Here is a tiny trained network, its code and every weight. The questions are about switching its units off for an input and a class, where a switched-off unit gives its printed mean instead of its output.

import numpy as np


def w(rows, s, z=0):
    codes = np.array(rows[::2]) - 128.0
    scale = np.full(codes.shape[1], s)
    scale[-1] = z or s
    return codes * scale


def f(y):
    return np.maximum(y, 0)


def log_softmax(a):
    a = a - a.max(-1, keepdims=True)
    return a - np.log(np.exp(a).sum(-1, keepdims=True))


def net(x, mask):
    res = np.array(x, float).reshape(1, 7) / 4 @ E
    y = f(res @ A[0][:, :-1].T + A[0][:, -1])
    res = res + np.where(mask, y, B[0][:, -1]) @ B[0][:, :-1]
    return log_softmax(res[-1] @ U[:, :-1].T + U[:, -1])


A, B = {}, {}
E = w([
[127,128,129,129,129,128,130,128],'x0',
[126,134,240,150,127,133,62,131],'x1',
[127,250,128,123,165,197,117,129],'x2',
[127,127,129,127,127,129,128,128],'x3',
[129,129,128,130,129,127,128,128],'x4',
[28,128,128,168,151,137,119,64],'x5',
[128,129,128,128,129,128,126,127],'x6',
],0.015)
A[0] = w([
[22,122,125,174,151,134,122,45,179],'n1',
[130,129,212,146,127,128,80,134,160],'n2',
[127,128,7,115,129,129,185,123,254],'n3',
[129,129,246,144,128,129,64,135,165],'n4',
[242,131,133,91,111,124,130,211,254],'n5',
[100,174,164,149,149,166,99,109,97],'n6',
[150,159,125,116,132,146,128,146,135],'n7',
[168,88,89,95,101,97,167,157,177],'n8',
[122,142,99,125,135,138,140,119,147],'n9',
[89,169,159,155,154,166,99,99,95],'n10',
[132,232,123,121,160,202,121,132,172],'n11',
[124,38,135,137,100,69,132,124,240],'n12',
[151,75,106,111,104,89,152,146,182],'n13',
],0.011,0.0065)
B[0] = w([
[93,111,117,136,135,121,132,42,221],'n1',
[144,119,163,154,97,123,92,141,213],'n2',
[118,138,32,118,202,127,140,112,220],'n3',
[143,124,156,152,99,122,93,137,243],'n4',
[255,150,137,124,121,128,124,152,253],'n5',
[142,155,117,141,145,119,96,112,193],'n6',
[132,139,132,116,131,143,139,140,163],'n7',
[157,141,105,144,143,86,117,116,198],'n8',
[117,126,116,117,136,138,140,130,150],'n9',
[137,151,114,141,144,117,96,104,193],'n10',
[139,207,115,104,163,148,133,141,240],'n11',
[115,92,141,166,109,76,125,116,221],'n12',
[144,131,115,152,133,78,117,114,191],'n13',
],0.016,0.018)
U = w([
[159,157,99,175,154,74,78,90,79],'0',
[162,39,191,150,38,103,128,220,133],'1',
[20,15,97,139,147,103,247,90,246],'2',
[28,23,193,162,43,130,110,93,155],'3',
[159,165,100,43,164,188,253,216,113],'4',
[163,164,192,102,95,242,105,225,108],'5',
[20,149,86,57,171,227,184,96,97],'6',
],0.0065,0.0013)

Each question gives the input, the list of numbers given to net, and the class t.
The units are the neurons (one row each of A and B). Each row of codes is followed by its name. A weight is (code - 128) times the scale printed after its matrix; where a second scale follows, it is the last column's (A, B and U).
mask holds one flag per neuron, in row order. A switched-off neuron (its flag False) gives its mean, the last column of its row in B, instead of its output. The means were averaged over made-up inputs and are rounded, as every weight is.
A unit's drop is (log p(t) with every unit on - log p(t) with that unit switched off) / (log p(t) with every unit on - log p(t) with every unit switched off).
The circuit of an input: a set's keep is (log p(t) with only the set's units on - log p(t) with every unit switched off) / (log p(t) with every unit on - log p(t) with every unit switched off). Starting from the 12 units with the biggest drops (on a tie, the unit counted first), units are removed one at a time, each time the one whose removal leaves the highest keep (on an exact tie, the one counted first), for as long as the keep stays at least 0.8.
circuit, biggest first: the units of the circuit, biggest drop first
most important unit: the unit with the biggest drop
k most important neurons: the k neurons with the biggest drops, biggest first
drop when u is switched off: that unit's drop, to one decimal
input [7,-4,0,-1,-1,5,-8], class 2: most important unit -> n11
input [-8,3,0,3,2,6,-6], class 3: circuit, biggest first -> [n5; n3; n11]
input [1,-6,0,8,-6,3,-7], class 2: 2 most important neurons -> [n11; n5]
input [1,-6,-1,5,1,1,-7], class 2: 2 most important neurons -> [n5; n11]
input [3,-8,8,8,-3,0,1], class 4: 2 most important neurons -> [n1; n11]
input [6,2,0,6,-2,-3,1], class 1: 2 most important neurons -> [n11; n3]
input [-4,-1,-3,-3,-1,2,1], class 2: drop when n5 is switched off -> 0.2
input [6,2,-5,5,8,-8,-4], class 1: drop when n3 is switched off -> 0.2
input [0,-5,-8,7,-4,2,3], class 2: drop when n5 is switched off -> 0.3
input [8,3,3,1,-2,0,5], class 5: drop when n1 is switched off -> 0.1
